Below are the code and all the weights of a small trained network. Each question names an input and a class and asks about switching units off, where a switched-off unit gives its printed mean instead of its output.

import numpy as np


def w(rows, s, z=0):
    codes = np.array(rows[::2]) - 128.0
    scale = np.full(codes.shape[1], s)
    scale[-1] = z or s
    return codes * scale


def norm(h):
    return h / np.sqrt((h * h).mean(-1, keepdims=True) + 1e-5)


def f(y):
    return np.maximum(y, 0)


def log_softmax(a):
    a = a - a.max(-1, keepdims=True)
    return a - np.log(np.exp(a).sum(-1, keepdims=True))


def net(x, mask):
    res = np.array(x, float).reshape(1, 4) / 4 @ E
    u = 0
    for l in range(2):
        y = f(norm(res) @ A[l][:, :-1].T + A[l][:, -1])
        res = res + np.where(mask[u : u + 14], y, B[l][:, -1]) @ B[l][:, :-1]
        u += 14
    return log_softmax(norm(res)[-1] @ U[:, :-1].T + U[:, -1])


A, B = {}, {}
E = w([
[73,108,90,52,85,228,185,198,129,163,184],'x0',
[66,10,65,118,156,125,128,104,2,93,69],'x1',
[77,159,199,21,176,53,150,166,110,89,121],'x2',
[200,118,111,124,101,92,167,199,101,162,58],'x3',
],0.0076)
A[0] = w([
[170,148,75,192,107,218,136,48,128,129,75,63],'L0N0',
[88,183,199,37,164,87,135,189,89,100,85,89],'L0N1',
[205,147,156,105,62,123,134,151,138,188,85,114],'L0N2',
[207,95,68,72,93,115,124,128,110,130,103,48],'L0N3',
[111,222,135,168,82,159,171,128,171,88,177,234],'L0N4',
[117,102,77,210,63,152,178,112,162,172,86,2],'L0N5',
[172,116,60,50,154,30,190,185,143,124,84,81],'L0N6',
[82,77,111,121,132,179,5,72,110,93,171,96],'L0N7',
[173,129,144,170,154,75,105,121,100,61,81,28],'L0N8',
[133,61,150,83,40,234,163,213,54,121,207,36],'L0N9',
[137,63,79,138,117,96,115,185,136,174,32,118],'L0N10',
[147,131,112,121,148,110,89,82,93,101,80,123],'L0N11',
[79,77,49,94,182,99,184,112,2,65,126,81],'L0N12',
[43,103,199,74,235,122,97,80,131,118,219,113],'L0N13',
],0.0084,0.0036)
B[0] = w([
[82,34,85,132,111,23,200,109,142,104,189,198],'L0N0',
[91,99,78,159,90,61,191,208,166,162,166,234],'L0N1',
[99,153,159,171,197,188,107,92,108,141,138,182],'L0N2',
[91,119,127,112,202,180,114,127,134,195,107,162],'L0N3',
[154,131,149,182,146,129,100,132,27,137,94,227],'L0N4',
[76,87,77,120,60,38,192,123,126,156,255,174],'L0N5',
[84,144,92,154,209,172,129,26,183,181,86,200],'L0N6',
[148,85,146,110,160,162,154,79,101,206,102,197],'L0N7',
[159,86,162,108,101,126,105,58,142,13,87,187],'L0N8',
[154,123,111,131,81,138,159,96,140,26,42,225],'L0N9',
[97,90,162,130,165,182,107,20,124,167,144,201],'L0N10',
[132,125,248,111,94,155,87,175,176,36,187,181],'L0N11',
[121,165,191,178,98,119,85,195,114,161,191,255],'L0N12',
[126,115,81,166,160,136,135,81,167,191,44,230],'L0N13',
],0.0076,0.009)
A[1] = w([
[44,130,132,45,150,61,87,127,105,157,72,86],'L1N0',
[154,210,93,191,165,118,128,169,161,82,163,159],'L1N1',
[109,97,203,170,166,133,83,54,141,155,123,210],'L1N2',
[124,163,106,111,68,184,196,170,137,123,112,94],'L1N3',
[84,145,161,31,187,60,157,189,164,123,93,60],'L1N4',
[180,254,140,147,96,135,119,164,137,149,149,49],'L1N5',
[227,137,161,110,121,116,111,113,168,27,128,71],'L1N6',
[183,97,153,90,183,158,178,94,133,186,131,80],'L1N7',
[102,71,134,118,206,147,114,127,60,176,134,84],'L1N8',
[107,136,124,109,98,187,162,152,152,47,122,3],'L1N9',
[73,81,121,144,148,199,132,187,76,91,118,79],'L1N10',
[100,97,114,140,80,126,213,69,110,121,100,226],'L1N11',
[132,72,230,105,130,124,148,159,22,91,194,127],'L1N12',
[93,179,101,63,68,214,152,133,121,78,83,69],'L1N13',
],0.0093,0.0039)
B[1] = w([
[181,77,65,181,120,110,101,26,154,144,167,153],'L1N0',
[101,72,154,114,107,169,111,179,80,138,105,156],'L1N1',
[124,155,84,53,119,186,150,167,143,129,109,251],'L1N2',
[139,83,179,48,144,74,68,49,149,105,95,154],'L1N3',
[166,70,43,197,62,150,138,25,97,115,238,157],'L1N4',
[139,164,73,124,128,162,33,195,2,127,188,148],'L1N5',
[54,79,185,13,67,106,156,104,167,27,79,153],'L1N6',
[113,174,109,26,187,175,72,81,146,229,157,147],'L1N7',
[184,196,120,119,136,170,130,145,120,133,138,173],'L1N8',
[146,137,211,58,53,52,98,105,182,40,88,138],'L1N9',
[206,154,200,121,100,166,38,164,47,55,150,161],'L1N10',
[115,190,150,116,194,65,111,152,191,103,92,220],'L1N11',
[153,206,129,150,90,105,144,223,104,166,125,166],'L1N12',
[157,78,201,81,110,77,123,71,182,94,82,149],'L1N13',
],0.009,0.014)
U = w([
[125,91,189,36,59,81,67,94,187,31,65,147],'0',
[112,70,43,192,96,44,169,96,167,164,229,158],'1',
[147,196,161,131,104,175,27,249,44,134,153,118],'2',
[134,163,102,62,215,191,98,47,171,205,119,111],'3',
[105,190,155,100,170,122,215,206,205,134,101,164],'4',
[210,94,187,134,117,123,212,89,67,162,103,1],'5',
],0.013,0.0082)

Each question gives the input, the list of numbers given to net, and the class t.
The units are the neurons (one row each of A and B). Each row of codes is followed by its name. A weight is (code - 128) times the scale printed after its matrix; where a second scale follows, it is the last column's (A, B and U).
mask holds one flag per neuron, layer by layer. A switched-off neuron (its flag False) gives its mean, the last column of its row in B, instead of its output. The means were averaged over made-up inputs and are rounded, as every weight is.
A unit's drop is (log p(t) with every unit on - log p(t) with that unit switched off) / (log p(t) with every unit on - log p(t) with every unit switched off).
The circuit of an input: a set's keep is (log p(t) with only the set's units on - log p(t) with every unit switched off) / (log p(t) with every unit on - log p(t) with every unit switched off). Starting from the 12 units with the biggest drops (on a tie, the unit counted first), units are removed one at a time, each time the one whose removal leaves the highest keep (on an exact tie, the one counted first), for as long as the keep stays at least 0.8.
units of the circuit, in order: the units of the circuit, biggest drop first
unit that matters most: the unit with the biggest drop
top k neurons: the k neurons with the biggest drops, biggest first
k most important neurons of layer l: the k neurons of layer l with the biggest drops, biggest first
input [-4,-6,6,-7], class 3: top 3 neurons -> [L0N13 L0N12 L0N0]
input [-4,-5,-6,0], class 1: units of the circuit, in order -> [L0N0]
input [8,6,3,-8], class 0: top 2 neurons -> [L0N9 L0N6]
input [-5,-4,-6,5], class 1: top 4 neurons -> [L0N0 L0N5 L0N9 L0N7]
input [-3,1,0,-4], class 3: top 3 neurons -> [L0N7 L0N13 L0N9]
input [7,3,7,5], class 0: top 2 neurons -> [L0N9 L1N3]
input [6,1,-5,8], class 3: top 2 neurons -> [L0N10 L0N3]
input [2,2,1,0], class 4: top 2 neurons -> [L0N11 L0N12]
input [-6,-2,7,7], class 1: units of the circuit, in order -> [L0N1 L1N4]
input [-4,-5,-4,-2], class 2: 2 most important neurons of layer 0 -> [L0N9 L0N4]
input [4,-2,-5,2], class 1: 2 most important neurons of layer 0 -> [L0N5 L0N0]
input [8,7,-3,7], class 0: top 2 neurons -> [L0N9 L0N4]
input [-3,4,-1,7], class 3: top 2 neurons -> [L0N6 L0N10]
input [-4,6,5,-5], class 2: unit that matters most -> L0N12
input [6,-6,5,-6], class 0: 4 most important neurons of layer 1 -> [L1N3 L1N13 L1N2 L1N7]
input [-1,8,7,-4], class 2: top 2 neurons -> [L0N12 L0N0]
input [1,-6,6,8], class 3: 4 most important neurons of layer 0 -> [L0N6 L0N2 L0N12 L0N0]
input [-2,-3,-3,0], class 4: 4 most important neurons of layer 0 -> [L0N0 L0N1 L0N12 L0N4]
input [-8,2,-8,-7], class 0: 4 most important neurons of layer 0 -> [L0N1 L0N11 L0N8 L0N12]
input [-6,-2,-1,7], class 3: unit that matters most -> L0N2
